Here is a tiny trained network, its code and every weight. The questions are about switching its units off for an input and a target symbol, where a switched-off unit gives its printed mean instead of its output.

import numpy as np


def w(rows, s, z=0):
    codes = np.array(rows[::2]) - 128.0
    scale = np.full(codes.shape[1], s)
    scale[-1] = z or s
    return codes * scale


def f(y):
    return np.maximum(y, 0)


def softmax(a):
    e = np.exp(a - a.max(-1, keepdims=True))
    return e / e.sum(-1, keepdims=True)


def log_softmax(a):
    a = a - a.max(-1, keepdims=True)
    return a - np.log(np.exp(a).sum(-1, keepdims=True))


def net(x, mask):
    ids = ['ΓΛΞζημφω'.index(c) for c in x.split()]
    T = len(ids)
    res = E[ids] + P[:T]
    u = 0
    for l in range(2):
        r = res
        for j in range(2):
            rows = slice(3 * j, 3 * j + 3)
            q, k, v = (r @ M[l][rows].T for M in (Q, K, V))
            z = softmax(np.where(np.tri(T) > 0, q @ k.T / 3**0.5, -1e9)) @ v
            o = O[l][rows]
            res = res + np.where(mask[u + j], z, o[:, -1]) @ o[:, :-1]
        u += 2
        y = f(res @ A[l][:, :-1].T + A[l][:, -1])
        res = res + np.where(mask[u : u + 8], y, B[l][:, -1]) @ B[l][:, :-1]
        u += 8
    return log_softmax(res[-1] @ U[:, :-1].T + U[:, -1])


Q, K, V, O, A, B = {}, {}, {}, {}, {}, {}
E = w([
[78,150,102,10,178],'Γ',
[36,169,118,110,158],'Λ',
[81,162,130,136,44],'Ξ',
[132,40,63,138,110],'ζ',
[155,144,104,60,40],'η',
[70,101,89,177,110],'μ',
[181,74,242,90,165],'φ',
[95,74,70,96,196],'ω',
],0.014)
P = w([
[254,234,80,208,197],'0',
[34,50,133,125,91],'1',
[51,47,121,108,83],'2',
[56,40,111,88,74],'3',
[44,49,93,83,58],'4',
[43,59,58,78,49],'5',
],0.0048)
Q[0] = w([
[234,141,181,193,111],'0.h0',
[151,108,201,77,80],'0.h0',
[127,111,122,108,79],'0.h0',
[138,162,172,149,244],'0.h1',
[143,143,104,139,105],'0.h1',
[101,63,99,109,61],'0.h1',
],0.011)
K[0] = w([
[51,149,22,125,60],'0.h0',
[201,162,73,150,170],'0.h0',
[142,132,125,189,158],'0.h0',
[30,138,46,84,132],'0.h1',
[68,119,169,126,143],'0.h1',
[254,161,171,213,135],'0.h1',
],0.0093)
V[0] = w([
[59,157,3,106,67],'0.h0',
[85,154,3,95,202],'0.h0',
[109,121,138,111,191],'0.h0',
[180,104,253,131,152],'0.h1',
[106,160,24,105,69],'0.h1',
[112,96,220,82,131],'0.h1',
],0.0056)
O[0] = w([
[58,135,236,152,254,193],'0.h0',
[63,74,213,148,155,250],'0.h0',
[76,71,145,123,81,163],'0.h0',
[122,160,23,60,212,58],'0.h1',
[163,104,215,199,72,186],'0.h1',
[67,166,95,44,161,82],'0.h1',
],0.0053,0.0021)
A[0] = w([
[144,175,163,15,233,27],'0.n0',
[203,105,195,66,201,253],'0.n1',
[179,92,172,65,41,140],'0.n2',
[96,250,184,235,87,219],'0.n3',
[118,227,120,140,3,134],'0.n4',
[133,103,106,168,3,224],'0.n5',
[108,91,140,249,52,68],'0.n6',
[135,239,100,83,119,46],'0.n7',
],0.0073,0.0024)
B[0] = w([
[76,174,77,95,35,187],'0.n0',
[96,118,99,30,165,211],'0.n1',
[179,56,207,118,138,202],'0.n2',
[85,254,165,124,99,208],'0.n3',
[198,84,107,17,134,195],'0.n4',
[197,136,107,97,67,252],'0.n5',
[110,110,89,191,45,230],'0.n6',
[150,95,94,206,171,169],'0.n7',
],0.0085,0.0048)
Q[1] = w([
[85,221,71,66,70],'1.h0',
[38,131,106,105,165],'1.h0',
[217,102,114,5,149],'1.h0',
[23,151,126,123,218],'1.h1',
[179,81,135,34,150],'1.h1',
[84,53,185,156,99],'1.h1',
],0.013)
K[1] = w([
[72,182,230,42,76],'1.h0',
[45,151,136,109,175],'1.h0',
[224,213,134,62,178],'1.h0',
[38,157,81,3,184],'1.h1',
[197,187,105,171,203],'1.h1',
[120,114,18,131,82],'1.h1',
],0.011)
V[1] = w([
[1,90,142,200,112],'1.h0',
[184,83,21,139,137],'1.h0',
[157,30,190,175,187],'1.h0',
[107,81,6,73,158],'1.h1',
[104,50,127,59,239],'1.h1',
[26,152,251,82,183],'1.h1',
],0.0077)
O[1] = w([
[85,240,48,109,212,183],'1.h0',
[146,54,42,95,105,40],'1.h0',
[139,80,59,255,217,21],'1.h0',
[100,97,45,61,142,195],'1.h1',
[211,116,57,13,158,3],'1.h1',
[198,219,146,77,122,50],'1.h1',
],0.0078,0.0029)
A[1] = w([
[107,74,83,118,179,166],'1.n0',
[160,141,124,150,239,165],'1.n1',
[128,53,44,126,104,150],'1.n2',
[77,239,121,143,181,53],'1.n3',
[87,173,171,232,170,2],'1.n4',
[254,158,105,112,86,3],'1.n5',
[107,137,186,152,91,128],'1.n6',
[229,42,216,139,133,126],'1.n7',
],0.008,0.0053)
B[1] = w([
[124,117,139,145,209,206],'1.n0',
[234,59,107,170,124,159],'1.n1',
[141,141,213,160,174,249],'1.n2',
[223,111,178,182,114,208],'1.n3',
[79,91,1,66,126,203],'1.n4',
[29,132,199,195,121,151],'1.n5',
[129,86,115,97,109,210],'1.n6',
[167,179,27,154,107,187],'1.n7',
],0.0083,0.015)
U = w([
[95,205,95,55,125,244],'Γ',
[196,193,250,204,133,205],'Λ',
[66,128,254,154,56,69],'Ξ',
[78,123,249,233,177,194],'ζ',
[235,88,95,162,41,55],'η',
[68,136,9,150,106,184],'μ',
[122,44,166,91,114,1],'φ',
[211,135,23,146,182,89],'ω',
],0.0053,0.003)

Each question gives the input, a string of symbols that net reads in full, and the target symbol t.
The units are the heads (3 rows each of Q, K, V and O) and the neurons (one row each of A and B). Each row of codes is followed by its name. A weight is (code - 128) times the scale printed after its matrix; where a second scale follows, it is the last column's (O, A, B and U).
mask holds one flag per unit, layer by layer, with each layer's heads first. A switched-off unit (its flag False) gives its mean, the last column of its rows in O or B, instead of its output. The means were averaged over made-up inputs and are rounded, as every weight is.
A unit's drop is (log p(t) with every unit on - log p(t) with that unit switched off) / (log p(t) with every unit on - log p(t) with every unit switched off).
The circuit of an input: a set's keep is (log p(t) with only the set's units on - log p(t) with every unit switched off) / (log p(t) with every unit on - log p(t) with every unit switched off). Starting from the 12 units with the biggest drops (on a tie, the unit counted first), units are removed one at a time, each time the one whose removal leaves the highest keep (on an exact tie, the one counted first), for as long as the keep stays at least 0.8.
units of the circuit, in order: the units of the circuit, biggest drop first
unit that matters most: the unit with the biggest drop
k most important neurons: the k neurons with the biggest drops, biggest first
k most important neurons of layer l: the k neurons of layer l with the biggest drops, biggest first
input Γ φ ζ Ξ ω, target Γ: unit that matters most => 0.h1
input Γ φ Γ Γ Ξ ζ, target Γ: units of the circuit, in order => 0.h1, 0.n0, 1.h0
input η ω Γ φ Γ Λ, target η: units of the circuit, in order => 0.h0, 1.h0, 0.n4
input μ Γ φ Γ, target μ: 2 most important neurons of layer 0 => 0.n1, 0.n3
input Γ ζ ζ Γ φ η, target Γ: units of the circuit, in order => 0.h1, 1.h0, 0.n0
input η φ ζ μ ω ζ, target η: units of the circuit, in order => 0.h0, 1.h0
input μ η Γ φ Ξ, target μ: 2 most important neurons of layer 0 => 0.n1, 0.n6
input μ Ξ η ω φ, target μ: 2 most important neurons of layer 1 => 1.n7, 1.n4
input Γ Ξ Λ η, target η: units of the circuit, in order => 1.n7, 1.h0, 0.n5, 0.n4
input ω φ ω ζ ζ Λ, target ω: units of the circuit, in order => 1.h0, 0.h0, 1.h1
input φ ω ω, target φ: 2 most important neurons => 1.n2, 0.n0
input ω μ η Ξ φ Γ, target ω: 3 most important neurons => 0.n6, 0.n1, 0.n7
input η μ Λ φ Γ ω, target η: units of the circuit, in order => 0.h0, 1.h0
input Λ ω Ξ Γ η Ξ, target Ξ: unit that matters most => 0.n3
input ζ φ Ξ, target ζ: 2 most important neurons => 0.n1, 0.n7
input ζ μ φ ω Γ φ, target φ: 2 most important neurons => 0.n1, 0.n5
input Ξ ω φ ω, target Ξ: 3 most important neurons => 0.n3, 0.n4, 0.n1
input Λ Γ ζ Γ φ ζ, target Λ: 2 most important neurons of layer 1 => 1.n4, 1.n3
input ζ ω φ, target ζ: 2 most important neurons of layer 0 => 0.n3, 0.n2
input Γ Γ η Γ ζ φ, target Γ: 2 most important neurons of layer 0 => 0.n1, 0.n0
input ζ ω ζ φ μ, target ζ: 3 most important neurons => 0.n1, 1.n2, 0.n3
input Λ ω Γ Ξ φ, target Λ: 2 most important neurons of layer 0 => 0.n1, 0.n5
